Here is a tiny trained network, its code and every weight. The questions are about switching its units off for an input and a class, where a switched-off unit gives its printed mean instead of its output.

import numpy as np


def w(rows, s, z=0):
    codes = np.array(rows[::2]) - 128.0
    scale = np.full(codes.shape[1], s)
    scale[-1] = z or s
    return codes * scale


def norm(h):
    return h / np.sqrt((h * h).mean(-1, keepdims=True) + 1e-5)


def f(y):
    return y / 2 * (1 + np.tanh(0.7978845608 * (y + 0.044715 * y**3)))


def log_softmax(a):
    a = a - a.max(-1, keepdims=True)
    return a - np.log(np.exp(a).sum(-1, keepdims=True))


def net(x, mask):
    res = np.array(x, float).reshape(1, 7) / 4 @ E
    u = 0
    for l in range(4):
        y = f(norm(res) @ A[l][:, :-1].T + A[l][:, -1])
        res = res + np.where(mask[u : u + 10], y, B[l][:, -1]) @ B[l][:, :-1]
        u += 10
    return log_softmax(norm(res)[-1] @ U[:, :-1].T + U[:, -1])


A, B = {}, {}
E = w([
[47,185,31,168,98,219],'x0',
[199,200,140,99,127,181],'x1',
[129,130,126,127,127,127],'x2',
[127,128,131,131,125,127],'x3',
[179,169,65,194,136,57],'x4',
[78,183,174,168,254,119],'x5',
[125,128,130,133,125,128],'x6',
],0.004)
A[0] = w([
[66,113,34,120,146,207,74],'0.n0',
[135,110,80,75,181,142,7],'0.n1',
[99,132,157,74,119,134,142],'0.n2',
[187,62,78,85,62,139,123],'0.n3',
[120,121,227,77,106,82,215],'0.n4',
[137,190,65,126,99,69,33],'0.n5',
[174,132,92,162,136,80,43],'0.n6',
[158,150,139,147,152,117,207],'0.n7',
[2,55,97,159,93,27,206],'0.n8',
[205,240,196,154,68,180,140],'0.n9',
],0.006,0.0021)
B[0] = w([
[190,196,173,180,106,174,212],'0.n0',
[88,77,71,154,101,110,97],'0.n1',
[225,123,135,218,107,143,153],'0.n2',
[86,253,138,80,51,32,229],'0.n3',
[186,177,117,140,125,211,227],'0.n4',
[121,156,166,216,153,140,142],'0.n5',
[130,147,148,215,127,216,137],'0.n6',
[192,179,104,87,124,143,174],'0.n7',
[198,159,66,35,185,185,253],'0.n8',
[123,82,21,42,213,131,232],'0.n9',
],0.0049,0.003)
A[1] = w([
[210,253,142,65,124,156,183],'1.n0',
[79,85,220,78,105,108,79],'1.n1',
[79,60,123,122,135,92,90],'1.n2',
[184,180,71,54,119,135,169],'1.n3',
[122,141,173,143,209,123,107],'1.n4',
[133,113,44,91,150,39,27],'1.n5',
[147,139,142,165,246,217,228],'1.n6',
[116,192,36,92,63,115,7],'1.n7',
[185,154,127,148,191,193,105],'1.n8',
[194,238,189,96,103,144,141],'1.n9',
],0.0047,0.0014)
B[1] = w([
[49,70,129,198,160,96,253],'1.n0',
[169,155,144,190,166,130,119],'1.n1',
[163,160,123,115,101,172,104],'1.n2',
[82,46,109,116,178,83,216],'1.n3',
[113,146,75,87,118,41,144],'1.n4',
[138,129,110,131,135,202,134],'1.n5',
[96,99,97,49,3,73,216],'1.n6',
[114,106,121,96,105,127,170],'1.n7',
[94,117,121,153,73,80,180],'1.n8',
[89,51,147,143,122,101,199],'1.n9',
],0.0045,0.0055)
A[2] = w([
[199,123,78,83,70,150,144],'2.n0',
[247,126,54,180,84,91,100],'2.n1',
[73,47,111,124,135,108,80],'2.n2',
[4,187,106,179,122,187,112],'2.n3',
[64,103,190,82,86,164,25],'2.n4',
[133,132,183,58,84,185,67],'2.n5',
[136,203,61,164,124,26,199],'2.n6',
[38,148,194,145,255,109,18],'2.n7',
[192,82,195,177,191,32,245],'2.n8',
[104,93,82,89,182,145,113],'2.n9',
],0.006,0.0012)
B[2] = w([
[54,154,182,51,198,95,175],'2.n0',
[78,171,254,81,225,184,168],'2.n1',
[111,51,107,157,78,132,208],'2.n2',
[242,96,114,96,104,102,234],'2.n3',
[62,119,199,195,176,192,179],'2.n4',
[81,174,121,153,231,134,156],'2.n5',
[55,63,214,133,121,193,254],'2.n6',
[113,196,141,80,96,56,146],'2.n7',
[149,143,63,132,63,219,229],'2.n8',
[149,87,71,109,167,159,196],'2.n9',
],0.005,0.0035)
A[3] = w([
[91,62,141,133,77,132,148],'3.n0',
[229,76,113,172,34,129,102],'3.n1',
[91,198,54,148,100,207,111],'3.n2',
[198,83,214,74,161,100,94],'3.n3',
[136,94,176,101,145,92,160],'3.n4',
[63,203,98,101,105,64,235],'3.n5',
[72,84,182,217,189,180,81],'3.n6',
[170,84,123,144,68,201,154],'3.n7',
[49,67,152,99,3,132,253],'3.n8',
[222,106,131,159,45,132,181],'3.n9',
],0.0062,0.0014)
B[3] = w([
[159,99,143,206,113,8,184],'3.n0',
[177,152,91,193,85,153,148],'3.n1',
[203,129,131,131,136,175,149],'3.n2',
[137,130,79,174,95,213,148],'3.n3',
[100,254,64,175,102,127,147],'3.n4',
[148,149,249,83,62,126,158],'3.n5',
[121,104,179,213,233,176,153],'3.n6',
[164,158,99,155,137,51,164],'3.n7',
[144,170,148,192,168,81,255],'3.n8',
[172,169,96,138,149,139,142],'3.n9',
],0.0054,0.0076)
U = w([
[234,197,68,158,49,182,144],'0',
[22,202,245,46,42,17,64],'1',
[38,103,209,192,244,218,31],'2',
[44,62,35,2,155,134,56],'3',
[89,102,110,162,147,45,251],'4',
[87,93,116,164,134,51,220],'5',
],0.0083,0.002)

Each question gives the input, the list of numbers given to net, and the class t.
The units are the neurons (one row each of A and B). Each row of codes is followed by its name. A weight is (code - 128) times the scale printed after its matrix; where a second scale follows, it is the last column's (A, B and U).
mask holds one flag per neuron, layer by layer. A switched-off neuron (its flag False) gives its mean, the last column of its row in B, instead of its output. The means were averaged over made-up inputs and are rounded, as every weight is.
A unit's drop is (log p(t) with every unit on - log p(t) with that unit switched off) / (log p(t) with every unit on - log p(t) with every unit switched off).
The circuit of an input: a set's keep is (log p(t) with only the set's units on - log p(t) with every unit switched off) / (log p(t) with every unit on - log p(t) with every unit switched off). Starting from the 12 units with the biggest drops (on a tie, the unit counted first), units are removed one at a time, each time the one whose removal leaves the highest keep (on an exact tie, the one counted first), for as long as the keep stays at least 0.8.
units of the circuit, in order: the units of the circuit, biggest drop first
unit that matters most: the unit with the biggest drop
k most important neurons: the k neurons with the biggest drops, biggest first
k most important neurons of layer l: the k neurons of layer l with the biggest drops, biggest first
input [6,-7,7,-5,6,3,-2], class 3: 4 most important neurons of layer 0	[0.n8, 0.n2, 0.n3, 0.n4]
input [0,8,4,-4,8,5,-5], class 2: units of the circuit, in order	[2.n6, 3.n6]
input [4,-3,-5,-5,7,5,3], class 2: 4 most important neurons	[2.n6, 0.n3, 3.n6, 1.n0]
input [-2,1,5,5,-7,7,4], class 1: units of the circuit, in order	[2.n7]
input [7,7,5,-8,1,8,6], class 1: units of the circuit, in order	[2.n7, 3.n5, 0.n4]
input [-8,7,8,-5,0,-1,2], class 0: 2 most important neurons	[0.n8, 2.n8]
input [-8,1,1,8,-1,6,-2], class 0: 2 most important neurons	[2.n8, 0.n3]
input [-2,-6,-4,1,6,6,-6], class 1: units of the circuit, in order	[2.n7, 3.n5]
input [6,0,-4,6,1,6,8], class 0: 3 most important neurons	[2.n3, 0.n3, 2.n0]
input [-6,8,6,-7,7,-6,2], class 3: units of the circuit, in order	[0.n9, 3.n8, 2.n0]
input [3,8,8,-5,0,-7,7], class 3: units of the circuit, in order	[0.n9, 1.n3]
input [4,5,-1,-5,-8,-5,-5], class 2: units of the circuit, in order	[2.n4, 2.n5]
input [-3,-8,-1,-8,8,-2,-5], class 2: 3 most important neurons	[2.n1, 0.n9, 0.n6]
input [1,7,-6,3,-6,4,-4], class 3: unit that matters most	0.n9
input [6,-3,2,7,8,1,-1], class 2: 2 most important neurons	[2.n6, 2.n1]
input [-6,-6,7,7,-4,-8,-4], class 1: 2 most important neurons of layer 0	[0.n3, 0.n9]
input [5,-6,-2,2,1,3,-2], class 3: 4 most important neurons	[0.n8, 2.n9, 0.n3, 0.n2]
input [8,4,8,6,8,7,8], class 0: 4 most important neurons	[2.n3, 2.n4, 3.n2, 0.n3]
input [8,-7,-2,0,5,0,-8], class 0: 4 most important neurons	[0.n9, 0.n0, 2.n3, 3.n2]
input [-8,-3,-7,0,7,-4,2], class 0: unit that matters most	2.n8
input [-6,7,1,-5,5,-7,-5], class 1: 3 most important neurons	[0.n3, 2.n0, 2.n3]
input [2,-6,2,-1,7,0,-7], class 2: 2 most important neurons of layer 0	[0.n9, 0.n5]
input [-1,-5,-1,-7,4,7,6], class 1: 3 most important neurons	[0.n9, 2.n7, 3.n5]
input [-5,-5,0,6,-7,1,-8], class 2: 3 most important neurons of layer 0	[0.n4, 0.n9, 0.n3]
input [-6,-6,-4,1,8,-5,2], class 2: 3 most important neurons of layer 2	[2.n1, 2.n6, 2.n3]
input [7,2,0,-1,7,8,7], class 1: 2 most important neurons of layer 0	[0.n4, 0.n2]
input [-7,3,1,3,2,7,4], class 0: 2 most important neurons of layer 3	[3.n1, 3.n9]
